Below is a small trained network, with its code and all its weights. Each question gives an input and a class and asks what happens when units are switched off, that is, made to give their printed mean instead of their output.

import numpy as np


def w(rows, s, z=0):
    codes = np.array(rows[::2]) - 128.0
    scale = np.full(codes.shape[1], s)
    scale[-1] = z or s
    return codes * scale


def f(y):
    return np.maximum(y, 0)


def log_softmax(a):
    a = a - a.max(-1, keepdims=True)
    return a - np.log(np.exp(a).sum(-1, keepdims=True))


def net(x, mask):
    res = np.array(x, float).reshape(1, 6) / 4 @ E
    y = f(res @ A[0][:, :-1].T + A[0][:, -1])
    res = res + np.where(mask, y, B[0][:, -1]) @ B[0][:, :-1]
    return log_softmax(res[-1] @ U[:, :-1].T + U[:, -1])


A, B = {}, {}
E = w([
[254,142,118,81,219,76,160,227,227],'x0',
[108,33,53,76,53,132,219,112,210],'x1',
[204,112,121,45,103,43,71,62,40],'x2',
[105,154,148,107,122,123,120,113,153],'x3',
[140,131,140,142,116,115,100,71,180],'x4',
[165,162,165,132,73,124,143,203,88],'x5',
],0.0093)
A[0] = w([
[131,166,165,108,150,133,58,105,45,181],'N0',
[111,185,99,96,79,104,40,107,86,115],'N1',
[165,103,79,87,101,130,191,170,211,20],'N2',
[26,104,138,187,13,181,148,69,65,90],'N3',
[147,213,178,173,249,166,44,143,98,182],'N4',
[159,86,57,49,53,171,175,96,133,27],'N5',
[98,107,150,166,119,118,84,62,21,215],'N6',
[177,96,107,5,125,44,132,97,86,252],'N7',
[106,158,122,166,140,187,128,149,152,249],'N8',
],0.013,0.0034)
B[0] = w([
[160,123,116,106,122,217,138,54,180,216],'N0',
[104,104,99,121,161,186,172,120,106,191],'N1',
[125,95,129,99,110,124,242,82,108,215],'N2',
[138,133,129,165,144,25,54,164,130,249],'N3',
[110,122,121,163,106,39,71,161,109,246],'N4',
[152,157,157,141,172,94,78,139,148,208],'N5',
[117,146,128,78,115,246,182,144,117,227],'N6',
[99,146,132,178,124,108,43,158,127,235],'N7',
[193,132,136,104,140,73,76,120,127,183],'N8',
],0.012,0.02)
U = w([
[105,140,166,193,111,133,5,146,113,185],'0',
[142,100,169,166,137,56,68,155,137,180],'1',
[120,79,133,53,70,254,200,69,127,7],'2',
],0.0077,0.0019)

Each question gives the input, the list of numbers given to net, and the class t.
The units are the neurons (one row each of A and B). Each row of codes is followed by its name. A weight is (code - 128) times the scale printed after its matrix; where a second scale follows, it is the last column's (A, B and U).
mask holds one flag per neuron, in row order. A switched-off neuron (its flag False) gives its mean, the last column of its row in B, instead of its output. The means were averaged over made-up inputs and are rounded, as every weight is.
A unit's drop is (log p(t) with every unit on - log p(t) with that unit switched off) / (log p(t) with every unit on - log p(t) with every unit switched off).
The circuit of an input: a set's keep is (log p(t) with only the set's units on - log p(t) with every unit switched off) / (log p(t) with every unit on - log p(t) with every unit switched off). Starting from all 9 units, units are removed one at a time, each time the one whose removal leaves the highest keep (on an exact tie, the one counted first), for as long as the keep stays at least 0.8.
circuit, biggest first: the units of the circuit, biggest drop first
k most important neurons: the k neurons with the biggest drops, biggest first
drop of u: that unit's drop, to one decimal
input [-6,0,4,7,6,5], class 2: 3 most important neurons	N6; N4; N1
input [7,-3,5,-7,-6,-7], class 0: circuit, biggest first	N7
input [2,-6,-4,8,1,-5], class 1: 4 most important neurons	N7; N6; N8; N4
input [-4,3,-6,-6,3,-3], class 1: circuit, biggest first	N7; N3
input [2,-4,-6,5,-8,-6], class 1: 3 most important neurons	N7; N6; N8
input [-3,4,-2,-1,4,1], class 1: circuit, biggest first	N7; N6
input [-5,7,0,3,-3,5], class 1: 2 most important neurons	N3; N7
input [2,-5,-8,1,-4,-4], class 1: 3 most important neurons	N7; N8; N6
input [7,0,6,3,1,-8], class 0: 2 most important neurons	N7; N3
input [-3,-1,4,8,-2,-8], class 2: 2 most important neurons	N6; N4
input [3,-2,8,5,5,4], class 0: drop of N7	3.6
input [-7,-3,5,0,-6,-6], class 2: drop of N6	0.9
input [2,1,-7,-6,4,1], class 2: drop of N2	0.2
input [-4,-7,5,-6,8,-6], class 2: circuit, biggest first	N6
input [-6,-1,7,-8,-7,5], class 2: 2 most important neurons	N6; N0
